Below is a small trained network, with its code and all its weights. Each question gives an input and a target symbol and asks what happens when units are switched off, that is, made to give their printed mean instead of their output.

import numpy as np


def w(rows, s, z=0):
    codes = np.array(rows[::2]) - 128.0
    scale = np.full(codes.shape[1], s)
    scale[-1] = z or s
    return codes * scale


def norm(h):
    return h / np.sqrt((h * h).mean(-1, keepdims=True) + 1e-5)


def f(y):
    return np.maximum(y, 0)


def softmax(a):
    e = np.exp(a - a.max(-1, keepdims=True))
    return e / e.sum(-1, keepdims=True)


def log_softmax(a):
    a = a - a.max(-1, keepdims=True)
    return a - np.log(np.exp(a).sum(-1, keepdims=True))


def net(x, mask):
    ids = ['δεηλμξσφψω'.index(c) for c in x.split()]
    T = len(ids)
    res = E[ids] + P[:T]
    r = norm(res)
    for j in range(2):
        rows = slice(2 * j, 2 * j + 2)
        q, k, v = (r @ M[0][rows].T for M in (Q, K, V))
        z = softmax(np.where(np.tri(T) > 0, q @ k.T / 2**0.5, -1e9)) @ v
        o = O[0][rows]
        res = res + np.where(mask[j], z, o[:, -1]) @ o[:, :-1]
    y = f(norm(res) @ A[0][:, :-1].T + A[0][:, -1])
    res = res + np.where(mask[2:10], y, B[0][:, -1]) @ B[0][:, :-1]
    return log_softmax(norm(res)[-1] @ U[:, :-1].T + U[:, -1])


Q, K, V, O, A, B = {}, {}, {}, {}, {}, {}
E = w([
[248,85,76,108],'δ',
[122,183,152,66],'ε',
[127,153,156,65],'η',
[90,127,157,65],'λ',
[134,178,182,71],'μ',
[197,158,130,143],'ξ',
[206,122,172,121],'σ',
[77,85,59,111],'φ',
[180,159,52,161],'ψ',
[157,37,130,117],'ω',
],0.017)
P = w([
[171,159,115,10],'0',
[164,156,128,30],'1',
[157,150,140,58],'2',
[142,153,145,79],'3',
[129,143,149,98],'4',
[121,145,150,117],'5',
[113,139,149,142],'6',
[110,139,146,155],'7',
[107,138,147,173],'8',
],0.011)
Q[0] = w([
[138,126,251,29],'head 1',
[20,130,129,148],'head 1',
[155,230,228,76],'head 2',
[246,181,116,119],'head 2',
],0.015)
K[0] = w([
[49,99,189,237],'head 1',
[141,173,169,40],'head 1',
[88,131,157,210],'head 2',
[133,31,86,253],'head 2',
],0.016)
V[0] = w([
[147,140,244,166],'head 1',
[152,2,103,121],'head 1',
[122,96,220,100],'head 2',
[49,79,74,109],'head 2',
],0.012)
O[0] = w([
[200,169,174,2,119],'head 1',
[138,100,218,190,178],'head 1',
[119,40,96,33,198],'head 2',
[18,203,148,81,3],'head 2',
],0.0089,0.0045)
A[0] = w([
[133,122,147,92,32],'neuron 1',
[156,122,83,100,238],'neuron 2',
[106,79,202,128,32],'neuron 3',
[108,92,88,135,118],'neuron 4',
[80,110,249,113,59],'neuron 5',
[163,188,157,170,27],'neuron 6',
[141,166,50,180,1],'neuron 7',
[143,74,39,117,133],'neuron 8',
],0.016,0.0055)
B[0] = w([
[144,119,131,137,155],'neuron 1',
[87,84,106,198,255],'neuron 2',
[177,194,204,102,185],'neuron 3',
[137,157,202,95,140],'neuron 4',
[119,106,199,142,210],'neuron 5',
[120,197,135,97,148],'neuron 6',
[151,130,179,7,151],'neuron 7',
[128,173,214,187,198],'neuron 8',
],0.013,0.0081)
U = w([
[199,70,121,150,101],'δ',
[153,127,106,63,126],'ε',
[97,128,126,152,109],'η',
[117,149,251,120,82],'λ',
[155,246,128,164,157],'μ',
[65,146,66,178,254],'ξ',
[57,84,149,142,65],'σ',
[161,123,91,247,184],'φ',
[22,164,157,233,129],'ψ',
[83,96,117,169,144],'ω',
],0.011,0.005)

Each question gives the input, a string of symbols that net reads in full, and the target symbol t.
The units are the heads (2 rows each of Q, K, V and O) and the neurons (one row each of A and B). Each row of codes is followed by its name. A weight is (code - 128) times the scale printed after its matrix; where a second scale follows, it is the last column's (O, A, B and U).
mask holds one flag per unit, heads first, then neurons. A switched-off unit (its flag False) gives its mean, the last column of its rows in O or B, instead of its output. The means were averaged over made-up inputs and are rounded, as every weight is.
A unit's drop is (log p(t) with every unit on - log p(t) with that unit switched off) / (log p(t) with every unit on - log p(t) with every unit switched off).
The circuit of an input: a set's keep is (log p(t) with only the set's units on - log p(t) with every unit switched off) / (log p(t) with every unit on - log p(t) with every unit switched off). Starting from all 10 units, units are removed one at a time, each time the one whose removal leaves the highest keep (on an exact tie, the one counted first), for as long as the keep stays at least 0.8.
circuit, biggest first: the units of the circuit, biggest drop first
k most important neurons: the k neurons with the biggest drops, biggest first
which heads matter: for each layer, one digit per head in row order, 1 if its drop is at least 0.15 and else 0, layers parted by /
drop of u: that unit's drop, to one decimal
input ε ε ε ω σ φ μ, target ψ: circuit, biggest first -> (head 1)
input ε ω φ, target ψ: circuit, biggest first -> (neuron 8; head 1)
input ε σ φ, target ψ: 2 most important neurons -> (neuron 8; neuron 2)
input μ μ ε σ φ ε ψ ε σ, target μ: 2 most important neurons -> (neuron 6; neuron 2)
input ω σ φ ξ, target ψ: circuit, biggest first -> (head 1; head 2)
input φ ω μ η ε ω δ σ μ, target δ: which heads matter -> 11
input μ ω λ δ λ φ ε, target ψ: which heads matter -> 11
input δ δ ε ε ε ε ε, target ξ: circuit, biggest first -> (head 1; neuron 2; neuron 3; neuron 7)
input ξ ε φ ε δ ε ψ, target μ: circuit, biggest first -> (head 2; neuron 7; neuron 6)
input ω σ ω ε ε σ ξ σ, target δ: circuit, biggest first -> (head 1; head 2; neuron 3)
input ε ψ ε μ σ ξ φ σ, target ψ: circuit, biggest first -> (head 2; head 1)
input ψ ω φ ω δ ξ μ ψ, target μ: 4 most important neurons -> (neuron 7; neuron 5; neuron 2; neuron 6)
input ω ψ σ λ ξ μ ε, target φ: which heads matter -> 01
input ε δ ε μ μ μ, target ε: which heads matter -> 10
input δ ε ε μ ξ μ σ μ, target δ: circuit, biggest first -> (head 2)
input ε ω ω μ ξ δ ε ε σ, target δ: which heads matter -> 11
input ψ ξ ξ, target μ: which heads matter -> 01
input ω μ δ, target φ: which heads matter -> 00
input ε ε ξ ε σ ε ε, target δ: 4 most important neurons -> (neuron 2; neuron 8; neuron 3; neuron 5)
input μ μ δ ε ω λ μ ε, target ε: most important neuron -> (neuron 5)
input μ δ ω ε ε ε μ ε, target ε: drop of head 2 -> 0.1
input ε ε ω ε μ ε φ φ μ, target ψ: drop of head 2 -> 0.5
input λ φ ε, target ψ: drop of head 1 -> 0.5
